arr =
[[ -9.7  -0.4   1.0 -12.7 -27.2 -34.6  11.3   2.5  -2.0   1.2  -2.1  18.6
  -17.3  -1.4]
 [ -0.4   3.0   0.6  -6.0   0.5 -50.4  -1.3  -7.3   9.7   3.0   1.2  43.6
   -9.1  -7.1]
 [ -1.8  -5.4   5.0  -8.1  26.1  13.3  -0.2  -3.1  -0.4  -5.2   3.3  11.1
  -27.0  -4.8]
 [  6.3   5.8  12.7  -0.3  20.0  43.8  -3.7   0.4   0.7   5.2   2.6   5.7
   18.4   9.5]
 [  1.1   3.0   0.5   3.2  -3.9  -4.8 -15.4  -0.8   3.0 -11.0  -2.5  10.5
   21.3  -6.7]
 [ -2.3  -8.7  15.0  -5.3  14.6  34.4   9.4   5.0   3.8   9.4   6.7 -73.4
  -14.5  -6.1]
 [  7.3  15.0   2.1  -4.6  46.8  31.2  -1.0   7.3   0.3  -6.0   0.2  31.6
   -7.6   3.0]]
Indices start at 0.
(0, 0): -9.7
(3, 6): -3.7
(0, 11): 18.6
(1, 8): 9.7
(4, 4): -3.9
(1, 3): -6.0
(6, 6): -1.0
(6, 11): 31.6
(3, 10): 2.6
(2, 8): -0.4
(4, 5): -4.8
(6, 8): 0.3
(5, 3): -5.3
(2, 11): 11.1
(6, 10): 0.2
(0, 7): 2.5
(0, 13): -1.4
(0, 5): -34.6
(5, 6): 9.4
(1, 10): 1.2
(1, 0): -0.4
(6, 2): 2.1
(0, 6): 11.3
(2, 7): -3.1
(3, 3): -0.3
(2, 0): -1.8
(6, 9): -6.0
(5, 1): -8.7
(2, 3): -8.1
(5, 7): 5.0
(5, 11): -73.4
(3, 13): 9.5
(5, 12): -14.5
(2, 12): -27.0
(4, 12): 21.3
(4, 2): 0.5

m =
[[-29.7 -18.9 -44.4  -3.7   5.9  -6.5  -1.6  34.6  12.3 -72.2 -21.6  16.5
  -13.2]
 [ 37.7 -27.8  -8.6  11.6 -29.1   2.9 -14.6  25.1 -24.1  -5.3 -20.5 -20.1
    7.8]
 [ -5.2   1.2 -15.1 -24.7 -42.5   4.8  12.3 -25.9  -0.8  26.7  10.3   1.0
   -2.5]
 [-46.5 -15.1  49.4 -10.6  38.1 -10.6  -4.7 -67.9  -7.6  47.3  -1.0  -6.2
  -17.6]
 [ -8.3   1.4 -18.9   9.9  -0.8  -6.2  -1.1  -6.4  19.3 -28.3  -6.2 -12.2
  -18.4]
 [ -1.5  23.8   5.3   6.2   9.4   8.4  38.6 -17.5  -2.0  59.7 -14.0   1.8
  -23.8]
 [-21.0   7.6  42.4   5.1   2.9  11.5 -18.2  10.2 -13.3 -36.8  18.3  18.0
   -9.2]
 [ 10.6  19.6  10.4  -5.7  12.4   0.0  -8.8 -11.0  40.0  -1.6  -0.2 -21.5
   15.8]]
Rows and columns are counted from 0.
(0, 0) = -29.7
(3, 1) = -15.1
(0, 9) = -72.2
(1, 8) = -24.1
(2, 4) = -42.5
(3, 2) = 49.4
(5, 6) = 38.6
(5, 5) = 8.4
(0, 6) = -1.6
(0, 4) = 5.9
(1, 4) = -29.1
(6, 1) = 7.6
(4, 7) = -6.4
(1, 6) = -14.6
(4, 10) = -6.2
(3, 5) = -10.6
(5, 8) = -2.0
(1, 5) = 2.9
(6, 5) = 11.5
(7, 11) = -21.5
(0, 1) = -18.9
(6, 3) = 5.1
(3, 4) = 38.1
(7, 3) = -5.7
(3, 9) = 47.3
(2, 5) = 4.8
(4, 3) = 9.9
(2, 11) = 1.0
(6, 8) = -13.3
(1, 1) = -27.8
(7, 7) = -11.0

X = [6194, 6481, 4612, 9410, 8664, 2304]
X[-6]	6194
X[-1]	2304
X[-3]	9410
X[-5]	6481

M = [[909, 291, 472, 233, 902, 602], [690, 482, 608, 385, 340, 13]]
M[0][0] => 909
M[1][0] => 690
M[1][1] => 482
M[1][3] => 385
M[0][5] => 602

data = [73, 77, 83, 149, 205, 98, 51, 129, 188]
data[0] = 73
data[8] = 188
data[4] = 205
data[5] = 98

A =
[[ 25.2  41.9 -31.4  44.0]
 [ -5.4 -20.5 -27.5 -36.4]
 [ 54.0 -23.3 -30.1  20.3]
 [ 34.6  34.4 -29.5 -44.5]
 [-60.7 -55.0 -15.5  13.7]
 [-12.8  19.1 -23.2 -40.1]
 [ 44.1 -46.9  -9.6 -35.5]
 [-56.0  50.6 -47.9 -46.8]
 [-12.3 -23.9  -5.5 -58.5]
 [  8.3 -26.0 -18.4 -42.0]
 [ 30.2 -28.6 -37.9  36.2]
 [  5.2  -7.0   1.1 -34.9]]
Rows and columns are counted from 0.
(0, 0): 25.2
(3, 3): -44.5
(10, 3): 36.2
(10, 0): 30.2
(6, 0): 44.1
(11, 0): 5.2
(7, 2): -47.9
(10, 1): -28.6
(7, 0): -56.0
(0, 3): 44.0
(9, 2): -18.4
(5, 1): 19.1
(4, 2): -15.5
(2, 2): -30.1
(8, 2): -5.5
(11, 2): 1.1
(6, 1): -46.9
(8, 0): -12.3
(8, 1): -23.9
(5, 2): -23.2
(4, 3): 13.7
(1, 2): -27.5
(0, 2): -31.4

grid =
44,62,41,145,185,208,208,189,189,188,190
46,41,42,41,55,95,138,171,185,184,189
43,43,41,42,52,87,127,41,185,187,187
41,43,42,44,40,40,37,45,49,90,132
42,44,45,44,40,41,42,42,56,96,144
44,45,41,45,51,89,126,166,185,184,189
44,41,43,46,54,90,131,168,186,186,188
43,45,41,44,50,79,117,160,183,187,187
41,44,42,46,42,44,51,41,124,163,182
44,44,43,46,41,54,68,116,161,178,187
41,45,44,60,97,168,192,184,186,185,190
grid[0, 0] => 44
grid[7, 9] => 187
grid[2, 0] => 43
grid[3, 10] => 132
grid[9, 6] => 68
grid[7] => [43, 45, 41, 44, 50, 79, 117, 160, 183, 187, 187]
grid[4, 0] => 42
grid[8, 5] => 44
grid[9] => [44, 44, 43, 46, 41, 54, 68, 116, 161, 178, 187]
grid[7, 2] => 41
grid[2, 3] => 42
grid[2, 5] => 87
grid[8, 6] => 51
grid[7, 10] => 187
grid[6, 0] => 44
grid[7, 4] => 50
grid[:, 9] => [188, 184, 187, 90, 96, 184, 186, 187, 163, 178, 185]
grid[4] => [42, 44, 45, 44, 40, 41, 42, 42, 56, 96, 144]
grid[5, 8] => 185
grid[7, 7] => 160
grid[6, 8] => 186
grid[8] => [41, 44, 42, 46, 42, 44, 51, 41, 124, 163, 182]
grid[4, 3] => 44
grid[:, 6] => [208, 138, 127, 37, 42, 126, 131, 117, 51, 68, 192]
grid[1, 9] => 184
grid[10, 8] => 186
grid[6, 7] => 168
grid[:, 7] => [189, 171, 41, 45, 42, 166, 168, 160, 41, 116, 184]
grid[2, 1] => 43
grid[10] => [41, 45, 44, 60, 97, 168, 192, 184, 186, 185, 190]
grid[0] => [44, 62, 41, 145, 185, 208, 208, 189, 189, 188, 190]
grid[7, 5] => 79
grid[0, 5] => 208
